Below is a small trained network, with its code and all its weights. Each question gives an input and a target symbol and asks what happens when units are switched off, that is, made to give their printed mean instead of their output.

import numpy as np


def w(rows, s, z=0):
    codes = np.array(rows[::2]) - 128.0
    scale = np.full(codes.shape[1], s)
    scale[-1] = z or s
    return codes * scale


def f(y):
    return np.maximum(y, 0)


def softmax(a):
    e = np.exp(a - a.max(-1, keepdims=True))
    return e / e.sum(-1, keepdims=True)


def log_softmax(a):
    a = a - a.max(-1, keepdims=True)
    return a - np.log(np.exp(a).sum(-1, keepdims=True))


def net(x, mask):
    ids = ['εζθμξω'.index(c) for c in x.split()]
    T = len(ids)
    res = E[ids] + P[:T]
    r = res
    for j in range(2):
        rows = slice(2 * j, 2 * j + 2)
        q, k, v = (r @ M[0][rows].T for M in (Q, K, V))
        z = softmax(np.where(np.tri(T) > 0, q @ k.T / 2**0.5, -1e9)) @ v
        o = O[0][rows]
        res = res + np.where(mask[j], z, o[:, -1]) @ o[:, :-1]
    y = f(res @ A[0][:, :-1].T + A[0][:, -1])
    res = res + np.where(mask[2:14], y, B[0][:, -1]) @ B[0][:, :-1]
    return log_softmax(res[-1] @ U[:, :-1].T + U[:, -1])


Q, K, V, O, A, B = {}, {}, {}, {}, {}, {}
E = w([
[93,105,85,208,193],'ε',
[105,149,170,127,95],'ζ',
[106,137,148,186,156],'θ',
[92,59,87,149,92],'μ',
[100,189,158,164,155],'ξ',
[154,7,192,156,6],'ω',
],0.013)
P = w([
[129,87,166,150,214],'0',
[52,157,185,144,70],'1',
[160,33,130,45,116],'2',
[212,139,140,208,87],'3',
[164,21,102,63,122],'4',
[101,200,123,251,138],'5',
[142,64,83,76,143],'6',
[81,195,139,203,21],'7',
[147,86,68,63,138],'8',
[208,126,87,253,22],'9',
[124,88,66,71,132],'10',
],0.012)
Q[0] = w([
[135,149,101,203,26],'head 0',
[2,109,172,130,132],'head 0',
[69,115,73,104,246],'head 1',
[172,136,62,181,134],'head 1',
],0.0096)
K[0] = w([
[104,226,61,225,26],'head 0',
[210,79,184,211,254],'head 0',
[102,116,231,248,134],'head 1',
[15,242,115,129,119],'head 1',
],0.0065)
V[0] = w([
[144,182,255,142,134],'head 0',
[160,123,112,216,175],'head 0',
[142,151,137,152,151],'head 1',
[158,127,209,74,172],'head 1',
],0.0099)
O[0] = w([
[148,195,52,68,69,87],'head 0',
[253,52,119,145,180,253],'head 0',
[92,136,69,117,106,119],'head 1',
[176,194,163,144,138,34],'head 1',
],0.013,0.0048)
A[0] = w([
[232,165,139,95,72,139],'neuron 0',
[74,193,218,250,134,153],'neuron 1',
[63,125,112,215,185,108],'neuron 2',
[161,136,141,151,210,194],'neuron 3',
[58,138,169,124,159,253],'neuron 4',
[105,86,111,118,35,116],'neuron 5',
[168,110,70,2,136,38],'neuron 6',
[177,106,148,118,207,155],'neuron 7',
[62,101,157,175,26,132],'neuron 8',
[205,234,216,139,191,38],'neuron 9',
[151,76,174,67,159,109],'neuron 10',
[194,116,188,124,145,121],'neuron 11',
],0.0091,0.0039)
B[0] = w([
[127,106,57,102,209,179],'neuron 0',
[74,148,168,161,205,176],'neuron 1',
[110,163,167,111,104,247],'neuron 2',
[117,72,158,104,70,233],'neuron 3',
[254,23,73,87,53,171],'neuron 4',
[124,154,133,169,170,222],'neuron 5',
[113,30,227,169,88,155],'neuron 6',
[62,170,117,129,58,254],'neuron 7',
[76,172,118,151,186,217],'neuron 8',
[117,48,194,174,68,147],'neuron 9',
[47,209,35,98,139,226],'neuron 10',
[153,129,151,96,65,187],'neuron 11',
],0.0068,0.0062)
U = w([
[178,76,189,132,1,204],'ε',
[116,113,23,101,201,253],'ζ',
[119,147,122,174,135,77],'θ',
[97,134,207,219,216,128],'μ',
[66,192,75,184,61,58],'ξ',
[182,115,107,165,185,72],'ω',
],0.0088,0.0036)

Each question gives the input, a string of symbols that net reads in full, and the target symbol t.
The units are the heads (2 rows each of Q, K, V and O) and the neurons (one row each of A and B). Each row of codes is followed by its name. A weight is (code - 128) times the scale printed after its matrix; where a second scale follows, it is the last column's (O, A, B and U).
mask holds one flag per unit, heads first, then neurons. A switched-off unit (its flag False) gives its mean, the last column of its rows in O or B, instead of its output. The means were averaged over made-up inputs and are rounded, as every weight is.
A unit's drop is (log p(t) with every unit on - log p(t) with that unit switched off) / (log p(t) with every unit on - log p(t) with every unit switched off).
The circuit of an input: a set's keep is (log p(t) with only the set's units on - log p(t) with every unit switched off) / (log p(t) with every unit on - log p(t) with every unit switched off). Starting from the 12 units with the biggest drops (on a tie, the unit counted first), units are removed one at a time, each time the one whose removal leaves the highest keep (on an exact tie, the one counted first), for as long as the keep stays at least 0.8.
circuit, biggest first: the units of the circuit, biggest drop first
k most important neurons: the k neurons with the biggest drops, biggest first
heads that matter: for each layer, one digit per head in row order, 1 if its drop is at least 0.15 and else 0, layers parted by /
drop when u is switched off: that unit's drop, to one decimal
input ε μ θ μ μ μ θ μ μ θ, target μ: circuit, biggest first => head 0; neuron 1
input μ ζ μ ξ μ ξ μ ζ ξ ω, target ξ: circuit, biggest first => head 0; neuron 8
input ω μ ξ ω μ μ μ ω, target μ: heads that matter => 00
input μ μ μ μ μ ε μ ε μ ε, target ε: heads that matter => 10
input μ μ μ ε μ ε ε ξ ξ ε, target ζ: circuit, biggest first => head 0; neuron 7; neuron 0
input ε μ μ θ μ μ ε ζ, target μ: heads that matter => 01
input μ ζ μ θ, target ξ: circuit, biggest first => head 0
input ζ ξ ε ξ, target ζ: circuit, biggest first => head 0; neuron 0
input μ μ ω ζ ζ ζ ω, target ζ: circuit, biggest first => neuron 10; neuron 3
input θ μ ζ μ μ ω μ θ ζ ξ, target ω: 4 most important neurons => neuron 0; neuron 7; neuron 10; neuron 2
input ξ ξ θ ζ, target ζ: circuit, biggest first => head 0; neuron 0
input μ μ ε θ μ ζ ε θ ξ, target ε: 2 most important neurons => neuron 4; neuron 8
input ε θ ε ε ξ ε ξ θ ξ θ, target ω: 4 most important neurons => neuron 0; neuron 10; neuron 7; neuron 2
input μ μ μ ζ θ ω μ ζ μ ε, target ξ: circuit, biggest first => head 0
input ε μ θ ζ, target μ: heads that matter => 11
input ω ζ μ θ μ ω ζ ξ ω, target ζ: circuit, biggest first => neuron 0; head 0; neuron 8
input ζ ε μ μ μ θ μ ε μ μ ξ, target ε: circuit, biggest first => neuron 4; head 0; neuron 8
input μ μ μ ω ζ ω, target μ: 2 most important neurons => neuron 1; neuron 8
input μ μ μ μ ε, target ε: 2 most important neurons => neuron 4; neuron 3
input μ ζ ξ ζ, target ξ: circuit, biggest first => head 0
input μ ε μ θ θ μ μ ξ ε ε, target ζ: drop when head 0 is switched off => 1.0
input ε ξ ω μ μ μ ε ξ θ θ, target ζ: drop when head 0 is switched off => 1.1
input μ ε μ ζ μ θ μ ζ θ ε, target ξ: drop when head 0 is switched off => 1.2
input ε ξ μ μ μ ε θ μ ε ε, target μ: drop when head 0 is switched off => 0.6
